Below are the code and all the weights of a small trained network. Each question names an input and a target symbol and asks about switching units off, where a switched-off unit gives its printed mean instead of its output.

import numpy as np


def w(rows, s, z=0):
    codes = np.array(rows[::2]) - 128.0
    scale = np.full(codes.shape[1], s)
    scale[-1] = z or s
    return codes * scale


def f(y):
    return y / 2 * (1 + np.tanh(0.7978845608 * (y + 0.044715 * y**3)))


def softmax(a):
    e = np.exp(a - a.max(-1, keepdims=True))
    return e / e.sum(-1, keepdims=True)


def log_softmax(a):
    a = a - a.max(-1, keepdims=True)
    return a - np.log(np.exp(a).sum(-1, keepdims=True))


def net(x, mask):
    ids = ['ΓΔΣαβεζηθμξπτφψ'.index(c) for c in x.split()]
    T = len(ids)
    res = E[ids] + P[:T]
    r = res
    for j in range(3):
        rows = slice(2 * j, 2 * j + 2)
        q, k, v = (r @ M[0][rows].T for M in (Q, K, V))
        z = softmax(np.where(np.tri(T) > 0, q @ k.T / 2**0.5, -1e9)) @ v
        o = O[0][rows]
        res = res + np.where(mask[j], z, o[:, -1]) @ o[:, :-1]
    y = f(res @ A[0][:, :-1].T + A[0][:, -1])
    res = res + np.where(mask[3:15], y, B[0][:, -1]) @ B[0][:, :-1]
    return log_softmax(res[-1] @ U[:, :-1].T + U[:, -1])


Q, K, V, O, A, B = {}, {}, {}, {}, {}, {}
E = w([
[134,131,119],'Γ',
[147,74,77],'Δ',
[48,120,6],'Σ',
[161,174,89],'α',
[120,64,130],'β',
[125,135,131],'ε',
[129,45,113],'ζ',
[58,126,171],'η',
[172,89,110],'θ',
[168,86,108],'μ',
[182,76,199],'ξ',
[101,78,122],'π',
[107,152,180],'τ',
[200,144,100],'φ',
[131,195,121],'ψ',
],0.023)
P = w([
[158,227,154],'0',
[188,254,163],'1',
[182,186,143],'2',
[178,182,131],'3',
[154,149,107],'4',
[155,159,108],'5',
[181,186,122],'6',
[181,166,105],'7',
[197,188,122],'8',
[159,128,77],'9',
[206,206,122],'10',
],0.0041)
Q[0] = w([
[95,59,145],'head 1',
[158,144,70],'head 1',
[124,62,141],'head 2',
[131,208,75],'head 2',
[143,65,251],'head 3',
[170,153,146],'head 3',
],0.015)
K[0] = w([
[163,107,161],'head 1',
[92,122,8],'head 1',
[162,57,198],'head 2',
[108,96,84],'head 2',
[36,182,66],'head 3',
[148,135,193],'head 3',
],0.014)
V[0] = w([
[132,72,138],'head 1',
[14,186,88],'head 1',
[159,178,82],'head 2',
[80,113,38],'head 2',
[80,134,2],'head 3',
[92,129,67],'head 3',
],0.0082)
O[0] = w([
[241,147,200,141],'head 1',
[55,59,73,8],'head 1',
[185,113,160,207],'head 2',
[80,2,86,135],'head 2',
[144,48,72,153],'head 3',
[106,92,84,117],'head 3',
],0.007,0.0013)
A[0] = w([
[180,125,189,2],'neuron 1',
[93,103,96,156],'neuron 2',
[184,129,79,204],'neuron 3',
[155,186,71,179],'neuron 4',
[58,125,129,55],'neuron 5',
[118,153,158,39],'neuron 6',
[74,148,118,27],'neuron 7',
[144,69,141,212],'neuron 8',
[223,102,77,181],'neuron 9',
[128,201,96,238],'neuron 10',
[190,131,5,123],'neuron 11',
[137,49,120,198],'neuron 12',
],0.014,0.0047)
B[0] = w([
[180,132,64,176],'neuron 1',
[144,96,131,184],'neuron 2',
[79,120,183,216],'neuron 3',
[112,1,83,188],'neuron 4',
[192,177,206,149],'neuron 5',
[151,143,131,136],'neuron 6',
[118,119,185,132],'neuron 7',
[131,252,97,196],'neuron 8',
[151,130,192,254],'neuron 9',
[47,101,100,203],'neuron 10',
[111,98,185,243],'neuron 11',
[205,139,78,227],'neuron 12',
],0.0094)
U = w([
[132,191,38,204],'Γ',
[92,44,146,7],'Δ',
[146,111,167,255],'Σ',
[77,105,41,91],'α',
[153,136,196,96],'β',
[152,164,123,67],'ε',
[144,85,217,4],'ζ',
[90,252,153,159],'η',
[114,131,138,158],'θ',
[93,178,220,102],'μ',
[197,210,99,89],'ξ',
[154,112,173,104],'π',
[143,217,88,173],'τ',
[212,54,31,114],'φ',
[82,163,98,150],'ψ',
],0.011,0.0073)

Each question gives the input, a string of symbols that net reads in full, and the target symbol t.
The units are the heads (2 rows each of Q, K, V and O) and the neurons (one row each of A and B). Each row of codes is followed by its name. A weight is (code - 128) times the scale printed after its matrix; where a second scale follows, it is the last column's (O, A, B and U).
mask holds one flag per unit, heads first, then neurons. A switched-off unit (its flag False) gives its mean, the last column of its rows in O or B, instead of its output. The means were averaged over made-up inputs and are rounded, as every weight is.
A unit's drop is (log p(t) with every unit on - log p(t) with that unit switched off) / (log p(t) with every unit on - log p(t) with every unit switched off).
The circuit of an input: a set's keep is (log p(t) with only the set's units on - log p(t) with every unit switched off) / (log p(t) with every unit on - log p(t) with every unit switched off). Starting from the 12 units with the biggest drops (on a tie, the unit counted first), units are removed one at a time, each time the one whose removal leaves the highest keep (on an exact tie, the one counted first), for as long as the keep stays at least 0.8.
circuit, biggest first: the units of the circuit, biggest drop first
most important unit: the unit with the biggest drop
k most important neurons: the k neurons with the biggest drops, biggest first
heads that matter: for each layer, one digit per head in row order, 1 if its drop is at least 0.15 and else 0, layers parted by /
drop when u is switched off: that unit's drop, to one decimal
input μ Σ η ζ Γ, target φ: most important unit : head 1
input ψ φ π β φ, target ζ: circuit, biggest first : neuron 9; neuron 11; neuron 3
input τ β α ξ φ φ η α, target α: circuit, biggest first : head 3; neuron 4; neuron 10; neuron 9
input ψ ξ α Δ α τ φ μ ξ μ ξ, target ξ: 2 most important neurons : neuron 1; neuron 11
input ζ Σ α α π φ μ ε Σ Σ ε, target φ: heads that matter : 110
input π Δ τ Σ ε π α, target φ: heads that matter : 110
input φ Σ β Σ η π ε η ψ π, target φ: 2 most important neurons : neuron 12; neuron 2
input τ φ β τ, target η: heads that matter : 001
input τ ε μ τ, target η: 2 most important neurons : neuron 4; neuron 11
input Σ Δ α Σ τ Γ, target φ: circuit, biggest first : neuron 12; head 2
input β ψ η Δ τ ζ β ζ Σ, target φ: 3 most important neurons : neuron 12; neuron 2; neuron 9
input ε θ Γ τ ξ τ μ ζ ζ Γ η, target η: circuit, biggest first : neuron 4; neuron 11
input ξ η θ φ Δ η, target η: circuit, biggest first : neuron 4; head 2
input ζ α ξ θ π Δ η μ α α, target α: most important unit : head 3
input Γ Γ Δ α τ ξ, target ξ: drop when neuron 2 is switched off : 0.0
input Σ α ε, target φ: drop when head 3 is switched off : 0.1
input φ τ β θ Γ ψ Γ Γ Σ α β, target φ: drop when neuron 4 is switched off : -0.4
